Below is a small trained network, with its code and all its weights. Each question gives an input and a class and asks what happens when units are switched off, that is, made to give their printed mean instead of their output.

import numpy as np


def w(rows, s, z=0):
    codes = np.array(rows[::2]) - 128.0
    scale = np.full(codes.shape[1], s)
    scale[-1] = z or s
    return codes * scale


def norm(h):
    return h / np.sqrt((h * h).mean(-1, keepdims=True) + 1e-5)


def f(y):
    return np.maximum(y, 0)


def log_softmax(a):
    a = a - a.max(-1, keepdims=True)
    return a - np.log(np.exp(a).sum(-1, keepdims=True))


def net(x, mask):
    res = np.array(x, float).reshape(1, 3) / 4 @ E
    u = 0
    for l in range(3):
        y = f(norm(res) @ A[l][:, :-1].T + A[l][:, -1])
        res = res + np.where(mask[u : u + 5], y, B[l][:, -1]) @ B[l][:, :-1]
        u += 5
    return log_softmax(norm(res)[-1] @ U[:, :-1].T + U[:, -1])


A, B = {}, {}
E = w([
[165,195,4,163],'x0',
[197,233,217,182],'x1',
[102,224,200,86],'x2',
],0.0029)
A[0] = w([
[137,2,120,128,68],'L0N1',
[222,73,184,170,60],'L0N2',
[65,102,126,152,106],'L0N3',
[143,121,187,215,132],'L0N4',
[150,161,96,194,3],'L0N5',
],0.0093,0.0053)
B[0] = w([
[163,132,109,122,251],'L0N1',
[43,107,98,19,198],'L0N2',
[135,188,217,168,172],'L0N3',
[103,53,97,1,243],'L0N4',
[230,160,251,142,158],'L0N5',
],0.0066,0.0033)
A[1] = w([
[201,221,242,152,196],'L1N1',
[230,21,92,137,218],'L1N2',
[238,12,143,139,2],'L1N3',
[107,206,37,95,126],'L1N4',
[130,121,83,2,32],'L1N5',
],0.0061,0.0015)
B[1] = w([
[111,88,138,85,248],'L1N1',
[123,158,229,255,252],'L1N2',
[151,82,195,76,198],'L1N3',
[52,65,33,86,205],'L1N4',
[164,105,165,91,248],'L1N5',
],0.0067,0.0038)
A[2] = w([
[65,134,95,255,9],'L2N1',
[61,63,178,174,70],'L2N2',
[156,90,159,183,98],'L2N3',
[113,139,152,99,133],'L2N4',
[139,120,167,51,185],'L2N5',
],0.0085,0.0014)
B[2] = w([
[124,218,139,210,160],'L2N1',
[98,213,16,69,189],'L2N2',
[173,158,154,69,176],'L2N3',
[228,131,77,212,177],'L2N4',
[128,160,101,254,254],'L2N5',
],0.0057,0.0064)
U = w([
[212,97,246,174,69],'0',
[121,203,50,244,34],'1',
[64,30,50,14,255],'2',
],0.011,0.00083)

Each question gives the input, the list of numbers given to net, and the class t.
The units are the neurons (one row each of A and B). Each row of codes is followed by its name. A weight is (code - 128) times the scale printed after its matrix; where a second scale follows, it is the last column's (A, B and U).
mask holds one flag per neuron, layer by layer. A switched-off neuron (its flag False) gives its mean, the last column of its row in B, instead of its output. The means were averaged over made-up inputs and are rounded, as every weight is.
A unit's drop is (log p(t) with every unit on - log p(t) with that unit switched off) / (log p(t) with every unit on - log p(t) with every unit switched off).
The circuit of an input: a set's keep is (log p(t) with only the set's units on - log p(t) with every unit switched off) / (log p(t) with every unit on - log p(t) with every unit switched off). Starting from the 12 units with the biggest drops (on a tie, the unit counted first), units are removed one at a time, each time the one whose removal leaves the highest keep (on an exact tie, the one counted first), for as long as the keep stays at least 0.8.
circuit, biggest first: the units of the circuit, biggest drop first
unit that matters most: the unit with the biggest drop
top k neurons: the k neurons with the biggest drops, biggest first
k most important neurons of layer l: the k neurons of layer l with the biggest drops, biggest first
drop of u: that unit's drop, to one decimal
input [-2,-3,-5], class 0: unit that matters most -> L1N3
input [2,-7,-6], class 1: top 3 neurons -> L1N2, L0N4, L2N2
input [-6,-6,0], class 0: top 4 neurons -> L0N1, L1N4, L0N2, L1N3
input [-7,-2,-8], class 0: top 2 neurons -> L0N1, L1N2
input [-8,-6,2], class 1: top 2 neurons -> L0N4, L2N2
input [-8,-7,5], class 1: 2 most important neurons of layer 2 -> L2N5, L2N2
input [-4,7,-1], class 2: top 2 neurons -> L0N4, L0N2
input [0,-8,5], class 1: top 2 neurons -> L0N3, L0N4
input [0,-8,7], class 1: top 3 neurons -> L0N3, L0N4, L0N2
input [-2,6,-2], class 2: top 2 neurons -> L0N2, L0N4
input [5,4,-1], class 0: 2 most important neurons of layer 0 -> L0N5, L0N2
input [3,6,-2], class 0: top 2 neurons -> L0N5, L0N4
input [6,-2,7], class 2: 2 most important neurons of layer 1 -> L1N4, L1N2
input [-4,2,-6], class 2: circuit, biggest first -> L0N2
input [-1,-6,-6], class 0: 2 most important neurons of layer 1 -> L1N3, L1N2
input [-4,-6,0], class 0: 2 most important neurons of layer 0 -> L0N1, L0N2
input [0,8,-5], class 2: top 3 neurons -> L0N4, L0N2, L1N2
input [-8,-3,8], class 1: 2 most important neurons of layer 1 -> L1N5, L1N3
input [-8,4,-8], class 2: drop of L0N2 -> 0.8
input [-5,3,-2], class 2: drop of L0N2 -> 0.3
input [-1,-6,2], class 1: drop of L2N5 -> 0.2
input [4,5,-5], class 0: unit that matters most -> L0N5
input [2,-2,1], class 2: 2 most important neurons of layer 1 -> L1N4, L1N2
